Below are the code and all the weights of a small trained network. Each question names an input and a class and asks about switching units off, where a switched-off unit gives its printed mean instead of its output.

import numpy as np


def w(rows, s, z=0):
    codes = np.array(rows[::2]) - 128.0
    scale = np.full(codes.shape[1], s)
    scale[-1] = z or s
    return codes * scale


def f(y):
    return y / 2 * (1 + np.tanh(0.7978845608 * (y + 0.044715 * y**3)))


def log_softmax(a):
    a = a - a.max(-1, keepdims=True)
    return a - np.log(np.exp(a).sum(-1, keepdims=True))


def net(x, mask):
    res = np.array(x, float).reshape(1, 8) / 4 @ E
    y = f(res @ A[0][:, :-1].T + A[0][:, -1])
    res = res + np.where(mask, y, B[0][:, -1]) @ B[0][:, :-1]
    return log_softmax(res[-1] @ U[:, :-1].T + U[:, -1])


A, B = {}, {}
E = w([
[78,142,213,56,120],'x0',
[181,229,123,76,125],'x1',
[85,124,123,193,148],'x2',
[131,29,146,86,84],'x3',
[143,132,147,103,255],'x4',
[98,142,101,117,208],'x5',
[84,150,2,76,88],'x6',
[57,167,146,122,99],'x7',
],0.0085)
A[0] = w([
[175,67,148,176,142,186],'n1',
[105,118,138,47,98,245],'n2',
[183,106,137,174,174,191],'n3',
[120,33,148,204,150,218],'n4',
[160,172,230,133,128,232],'n5',
[144,76,114,14,129,203],'n6',
[132,244,207,89,136,164],'n7',
[104,112,149,166,54,155],'n8',
[87,115,158,128,56,241],'n9',
[139,56,119,36,158,188],'n10',
[189,65,151,179,155,155],'n11',
[175,95,144,152,60,166],'n12',
[73,212,101,129,186,220],'n13',
[92,162,220,84,146,190],'n14',
[63,93,150,78,93,189],'n15',
[25,69,124,164,148,177],'n16',
[139,87,124,187,182,197],'n17',
[34,134,65,154,111,220],'n18',
[109,65,157,80,111,170],'n19',
[172,147,171,146,137,181],'n20',
[150,166,2,141,128,254],'n21',
[99,114,146,156,23,194],'n22',
[49,80,125,122,163,192],'n23',
[149,79,110,209,194,208],'n24',
[231,62,121,139,171,208],'n25',
],0.008,0.0034)
B[0] = w([
[162,114,179,208,98,184],'n1',
[146,84,81,30,142,190],'n2',
[122,175,180,168,99,187],'n3',
[113,95,165,216,128,207],'n4',
[63,161,169,87,43,199],'n5',
[241,72,97,48,150,199],'n6',
[69,201,158,47,132,198],'n7',
[89,55,66,192,18,172],'n8',
[91,31,87,85,31,189],'n9',
[225,64,156,90,170,183],'n10',
[159,102,214,180,88,187],'n11',
[131,130,107,141,69,180],'n12',
[101,193,106,123,211,206],'n13',
[74,120,178,27,121,181],'n14',
[117,35,110,92,137,175],'n15',
[70,62,130,157,176,187],'n16',
[133,144,191,209,164,188],'n17',
[42,98,24,164,193,205],'n18',
[191,65,117,129,147,164],'n19',
[77,181,148,139,52,164],'n20',
[165,230,40,170,164,255],'n21',
[102,75,56,148,46,199],'n22',
[107,57,145,158,242,171],'n23',
[129,150,177,254,155,212],'n24',
[202,185,206,189,59,212],'n25',
],0.0063,0.0082)
U = w([
[47,107,156,188,229,45],'0',
[169,53,145,77,187,47],'1',
[237,174,93,93,136,171],'2',
[128,254,54,172,207,186],'3',
[173,154,233,206,114,83],'4',
[42,214,175,40,148,236],'5',
[66,126,24,144,136,2],'6',
[84,106,124,150,60,182],'7',
],0.0077,0.0022)

Each question gives the input, the list of numbers given to net, and the class t.
The units are the neurons (one row each of A and B). Each row of codes is followed by its name. A weight is (code - 128) times the scale printed after its matrix; where a second scale follows, it is the last column's (A, B and U).
mask holds one flag per neuron, in row order. A switched-off neuron (its flag False) gives its mean, the last column of its row in B, instead of its output. The means were averaged over made-up inputs and are rounded, as every weight is.
A unit's drop is (log p(t) with every unit on - log p(t) with that unit switched off) / (log p(t) with every unit on - log p(t) with every unit switched off).
The circuit of an input: a set's keep is (log p(t) with only the set's units on - log p(t) with every unit switched off) / (log p(t) with every unit on - log p(t) with every unit switched off). Starting from the 12 units with the biggest drops (on a tie, the unit counted first), units are removed one at a time, each time the one whose removal leaves the highest keep (on an exact tie, the one counted first), for as long as the keep stays at least 0.8.
units of the circuit, in order: the units of the circuit, biggest drop first
unit that matters most: the unit with the biggest drop
k most important neurons: the k neurons with the biggest drops, biggest first
drop when u is switched off: that unit's drop, to one decimal
input [0,6,-8,-3,-8,3,0,7], class 5: unit that matters most -> n7
input [8,4,-6,4,3,-5,3,-6], class 1: units of the circuit, in order -> n21, n10
input [5,-1,-2,1,6,8,7,-3], class 1: units of the circuit, in order -> n10, n6
input [-5,-5,-7,5,-5,8,1,-2], class 1: 2 most important neurons -> n10, n6
input [-7,-8,7,-8,-6,5,-8,-1], class 4: units of the circuit, in order -> n11, n1
input [-3,3,-5,3,6,4,3,5], class 2: units of the circuit, in order -> n6, n10, n16
input [6,3,8,-6,5,-1,-8,-3], class 5: 2 most important neurons -> n7, n14
input [5,-1,-5,4,-4,7,8,0], class 1: 2 most important neurons -> n6, n10
input [-2,-2,0,0,4,2,8,4], class 3: drop when n13 is switched off -> 0.2
input [4,7,-4,7,3,-2,-5,1], class 5: drop when n7 is switched off -> 0.5
input [5,4,1,4,-4,-2,-7,4], class 5: drop when n14 is switched off -> 0.6
input [0,-2,0,7,-3,1,1,-6], class 1: drop when n10 is switched off -> 0.3
